Here is a tiny trained network, its code and every weight. The questions are about switching its units off for an input and a target symbol, where a switched-off unit gives its printed mean instead of its output.

import numpy as np


def w(rows, s, z=0):
    codes = np.array(rows[::2]) - 128.0
    scale = np.full(codes.shape[1], s)
    scale[-1] = z or s
    return codes * scale


def f(y):
    return y / 2 * (1 + np.tanh(0.7978845608 * (y + 0.044715 * y**3)))


def softmax(a):
    e = np.exp(a - a.max(-1, keepdims=True))
    return e / e.sum(-1, keepdims=True)


def log_softmax(a):
    a = a - a.max(-1, keepdims=True)
    return a - np.log(np.exp(a).sum(-1, keepdims=True))


def net(x, mask):
    ids = ['ΓΔΠΣΦαβεηλμξτω'.index(c) for c in x.split()]
    T = len(ids)
    res = E[ids] + P[:T]
    r = res
    for j in range(3):
        rows = slice(2 * j, 2 * j + 2)
        q, k, v = (r @ M[0][rows].T for M in (Q, K, V))
        z = softmax(np.where(np.tri(T) > 0, q @ k.T / 2**0.5, -1e9)) @ v
        o = O[0][rows]
        res = res + np.where(mask[j], z, o[:, -1]) @ o[:, :-1]
    y = f(res @ A[0][:, :-1].T + A[0][:, -1])
    res = res + np.where(mask[3:27], y, B[0][:, -1]) @ B[0][:, :-1]
    return log_softmax(res[-1] @ U[:, :-1].T + U[:, -1])


Q, K, V, O, A, B = {}, {}, {}, {}, {}, {}
E = w([
[155,198,28,78,178,166,22,184,194,233,80,96],'Γ',
[147,24,14,183,227,73,40,77,84,224,67,55],'Δ',
[245,245,245,236,244,165,178,13,231,1,6,252],'Π',
[82,58,115,24,82,160,4,101,134,119,97,186],'Σ',
[103,213,113,82,77,134,10,154,137,229,169,241],'Φ',
[222,130,71,212,94,38,112,165,191,223,164,125],'α',
[43,103,139,163,60,108,116,44,17,223,75,157],'β',
[164,36,132,148,30,53,46,81,164,151,197,232],'ε',
[94,18,9,43,94,47,81,226,247,190,196,117],'η',
[23,176,10,104,83,126,125,225,68,197,38,16],'λ',
[133,41,42,60,133,130,34,164,106,59,38,55],'μ',
[135,190,84,152,96,118,126,184,158,241,115,135],'ξ',
[94,200,111,196,25,71,190,176,86,227,147,148],'τ',
[84,4,94,166,17,17,192,138,77,110,123,50],'ω',
],0.0042)
P = w([
[162,20,146,60,119,232,212,199,145,87,176,130],'0',
[250,2,16,19,18,230,210,246,27,235,21,237],'1',
[85,71,204,9,203,227,244,59,214,89,230,15],'2',
[242,66,22,211,17,114,97,181,13,247,73,231],'3',
[65,63,47,38,217,162,129,88,215,184,117,39],'4',
[106,115,166,188,105,84,92,114,190,86,206,120],'5',
[161,45,9,222,20,36,17,176,31,241,12,211],'6',
[28,148,157,147,206,57,34,52,229,98,197,27],'7',
[106,124,14,236,83,13,16,148,68,230,29,225],'8',
[32,195,74,118,203,87,41,66,186,166,88,76],'9',
[26,246,187,235,160,11,13,21,217,99,192,93],'10',
[76,77,18,195,123,16,12,132,164,213,20,210],'11',
],0.0039)
Q[0] = w([
[116,7,4,251,22,12,10,232,74,245,7,239],'H1',
[30,18,21,52,247,14,28,8,244,214,67,7],'H1',
[191,150,149,239,247,131,9,5,136,172,58,86],'H2',
[29,159,245,13,222,242,253,88,219,6,244,11],'H2',
[8,84,11,13,68,14,24,220,246,241,12,42],'H3',
[26,188,246,7,239,247,236,49,249,12,248,18],'H3',
],0.004)
K[0] = w([
[2,250,241,247,224,5,27,14,252,11,240,47],'H1',
[7,252,15,237,19,20,15,102,86,250,21,190],'H1',
[246,202,188,200,239,218,252,69,213,8,10,245],'H2',
[245,2,12,13,10,247,201,247,7,253,66,162],'H2',
[243,250,192,253,214,10,41,5,101,90,21,245],'H3',
[249,5,10,51,31,237,246,232,3,236,4,232],'H3',
],0.0039)
V[0] = w([
[68,246,215,236,11,181,247,170,10,156,23,196],'H1',
[210,72,211,169,17,17,201,72,236,61,252,211],'H1',
[22,59,20,66,81,50,185,238,109,232,243,9],'H2',
[131,48,84,231,136,36,250,149,68,19,16,2],'H2',
[5,3,166,20,55,187,50,4,27,7,97,216],'H3',
[100,100,96,247,80,11,67,35,18,242,189,43],'H3',
],0.0039)
O[0] = w([
[54,208,55,250,214,158,244,246,51,29,130,234,23],'H1',
[198,192,33,7,242,33,244,7,25,24,181,201,70],'H1',
[31,216,78,76,12,35,221,225,248,245,98,183,252],'H2',
[203,231,9,233,12,81,253,43,248,23,16,29,154],'H2',
[4,9,4,47,9,218,32,5,191,3,102,251,120],'H3',
[214,117,26,123,11,238,243,122,38,236,248,83,215],'H3',
],0.0039,0.0031)
A[0] = w([
[112,91,199,146,65,183,92,228,120,199,215,59,183],'N1',
[190,208,218,222,194,232,152,39,204,72,7,154,236],'N2',
[201,46,52,114,42,233,153,210,137,171,253,92,170],'N3',
[60,137,15,220,112,111,142,177,207,147,99,184,198],'N4',
[159,72,119,68,196,89,166,240,59,212,237,101,252],'N5',
[152,26,85,200,242,128,75,105,60,67,15,10,98],'N6',
[83,58,122,154,63,230,26,144,156,126,45,52,153],'N7',
[96,176,177,186,247,177,10,229,37,201,72,87,211],'N8',
[113,153,129,250,186,173,110,235,31,189,121,104,253],'N9',
[30,35,179,41,99,20,11,172,163,219,76,138,117],'N10',
[235,133,87,112,87,61,145,52,208,152,16,116,217],'N11',
[189,58,118,12,94,96,123,129,28,202,219,36,197],'N12',
[11,74,30,213,104,236,61,97,20,145,197,179,242],'N13',
[109,28,177,188,25,187,124,217,204,209,234,110,117],'N14',
[26,78,129,95,94,16,44,138,171,191,35,182,133],'N15',
[219,16,77,63,201,19,27,7,94,110,233,154,236],'N16',
[169,185,99,48,8,214,158,112,163,204,220,84,145],'N17',
[30,166,40,169,161,16,221,234,177,161,25,198,231],'N18',
[124,152,20,31,152,19,144,33,113,191,163,140,234],'N19',
[77,96,28,160,84,224,107,119,65,154,222,127,229],'N20',
[34,147,122,148,24,36,119,112,231,233,59,83,67],'N21',
[180,105,210,85,160,14,71,221,120,226,95,55,178],'N22',
[134,188,115,12,8,207,217,101,47,211,168,30,157],'N23',
[19,68,67,254,210,103,80,42,21,62,13,21,152],'N24',
],0.0038,0.0029)
B[0] = w([
[189,77,209,224,120,151,58,189,76,226,147,117,195],'N1',
[202,140,226,150,166,230,97,67,131,116,103,203,124],'N2',
[199,40,128,231,46,232,120,74,44,165,215,196,211],'N3',
[96,147,43,159,56,94,194,133,205,42,131,224,218],'N4',
[180,168,234,194,230,148,225,156,17,189,212,171,202],'N5',
[233,88,89,200,8,86,72,35,232,209,70,36,136],'N6',
[199,38,166,122,25,212,24,182,170,83,89,96,194],'N7',
[177,32,245,238,152,72,90,241,97,212,89,217,159],'N8',
[205,100,230,232,124,148,228,239,86,127,157,238,176],'N9',
[25,113,185,63,214,119,27,139,158,184,40,114,240],'N10',
[211,183,164,50,135,119,189,34,208,74,80,91,232],'N11',
[199,183,220,85,213,198,100,71,17,188,215,42,216],'N12',
[21,52,49,198,77,243,109,124,54,38,220,243,191],'N13',
[153,69,172,240,71,176,29,174,148,223,73,186,207],'N14',
[18,148,107,53,189,66,53,162,205,132,31,138,228],'N15',
[139,241,74,15,223,189,67,73,48,46,188,58,198],'N16',
[208,100,57,194,34,153,73,14,113,220,197,35,201],'N17',
[120,239,79,155,162,33,231,179,196,42,105,226,226],'N18',
[76,213,41,46,184,88,222,38,80,55,207,91,235],'N19',
[92,61,46,181,60,230,130,90,33,70,242,197,199],'N20',
[84,178,69,128,99,51,46,108,211,197,46,92,254],'N21',
[126,173,240,120,225,52,159,156,125,233,58,60,212],'N22',
[232,190,148,95,151,154,48,21,29,234,226,10,191],'N23',
[171,94,23,214,4,106,144,77,232,77,109,178,153],'N24',
],0.0039,0.0051)
U = w([
[140,56,249,131,189,116,86,231,119,178,58,115,2],'Γ',
[245,40,160,209,18,233,48,22,104,220,197,10,82],'Δ',
[212,179,212,110,155,198,161,62,220,68,41,223,174],'Π',
[23,63,83,36,133,197,19,143,137,69,81,140,60],'Σ',
[56,84,194,125,221,180,76,217,21,133,196,229,192],'Φ',
[240,234,208,126,228,94,220,160,16,131,215,26,204],'α',
[30,33,57,224,61,236,157,92,78,84,226,253,153],'β',
[105,228,72,27,189,229,98,69,22,53,248,64,152],'ε',
[26,238,137,18,242,8,82,49,194,194,30,29,79],'η',
[95,94,115,247,28,44,118,239,243,137,17,224,79],'λ',
[128,59,103,42,51,109,76,157,220,62,22,61,31],'μ',
[134,80,199,134,187,100,217,194,99,160,121,181,181],'ξ',
[136,168,121,190,172,93,234,186,85,102,211,221,216],'τ',
[137,190,8,79,37,25,223,31,216,41,152,81,163],'ω',
],0.0039,0.0023)

Each question gives the input, a string of symbols that net reads in full, and the target symbol t.
The units are the heads (2 rows each of Q, K, V and O) and the neurons (one row each of A and B). Each row of codes is followed by its name. A weight is (code - 128) times the scale printed after its matrix; where a second scale follows, it is the last column's (O, A, B and U).
mask holds one flag per unit, heads first, then neurons. A switched-off unit (its flag False) gives its mean, the last column of its rows in O or B, instead of its output. The means were averaged over made-up inputs and are rounded, as every weight is.
A unit's drop is (log p(t) with every unit on - log p(t) with that unit switched off) / (log p(t) with every unit on - log p(t) with every unit switched off).
The circuit of an input: a set's keep is (log p(t) with only the set's units on - log p(t) with every unit switched off) / (log p(t) with every unit on - log p(t) with every unit switched off). Starting from the 12 units with the biggest drops (on a tie, the unit counted first), units are removed one at a time, each time the one whose removal leaves the highest keep (on an exact tie, the one counted first), for as long as the keep stays at least 0.8.
circuit, biggest first: the units of the circuit, biggest drop first
most important unit: the unit with the biggest drop
k most important neurons: the k neurons with the biggest drops, biggest first
which heads matter: for each layer, one digit per head in row order, 1 if its drop is at least 0.15 and else 0, layers parted by /
drop when u is switched off: that unit's drop, to one decimal
input Δ Δ ω Σ Δ Δ λ λ λ, target λ: which heads matter -> 110
input α Γ η Δ Δ λ λ Δ ξ, target Δ: circuit, biggest first -> (H3, H1, N17)
input ω β ω, target β: which heads matter -> 101
input β Δ α Δ η Π ε, target ε: circuit, biggest first -> (H1, H2, N16)
input Δ ξ Δ Δ Σ, target Δ: which heads matter -> 101
input Δ Δ ε β ω τ Δ ω Δ, target ω: which heads matter -> 110
input Δ Δ η, target Δ: most important unit -> H1
input μ η η Δ λ Δ η ω η λ β β, target β: which heads matter -> 101
input β α η β, target η: which heads matter -> 111
input λ Δ Δ Δ Π λ ω Δ Δ, target Δ: circuit, biggest first -> (H2, N6)
input λ η Φ, target η: which heads matter -> 011
input τ η Δ ξ η λ Δ Δ Π, target Π: 2 most important neurons -> (N2, N17)
input Δ β ε Γ α η α, target η: which heads matter -> 100
input μ Γ α Δ ω β α η Σ, target η: which heads matter -> 110
input τ α Δ λ Δ Δ η λ Δ λ, target Δ: which heads matter -> 101
input μ Φ η, target Φ: which heads matter -> 110
input ω ω ω μ Δ ω β η Δ Π ω, target ω: most important unit -> H2
input ε Γ Δ τ, target Δ: which heads matter -> 100
input Γ λ α α, target α: which heads matter -> 101
input η β τ, target β: most important unit -> H1
input λ ω Π Δ λ Δ η, target η: which heads matter -> 101
input ω β Π Δ λ, target λ: which heads matter -> 101
input λ Δ ω β η Δ Δ ω ω ε Δ λ, target Δ: 3 most important neurons -> (N23, N17, N3)
input ω Δ η, target Δ: 2 most important neurons -> (N17, N3)
input η Δ Δ λ μ β Δ β Δ, target β: 2 most important neurons -> (N13, N20)
input Δ λ Δ ε, target Δ: drop when N6 is switched off -> 0.0
input η λ Δ, target λ: most important unit -> H1
input Δ Δ Σ ω Δ ε Δ, target ε: drop when N12 is switched off -> 0.1
input η Σ Δ Δ Γ β τ Δ η Δ Δ τ, target Δ: drop when H3 is switched off -> 1.8
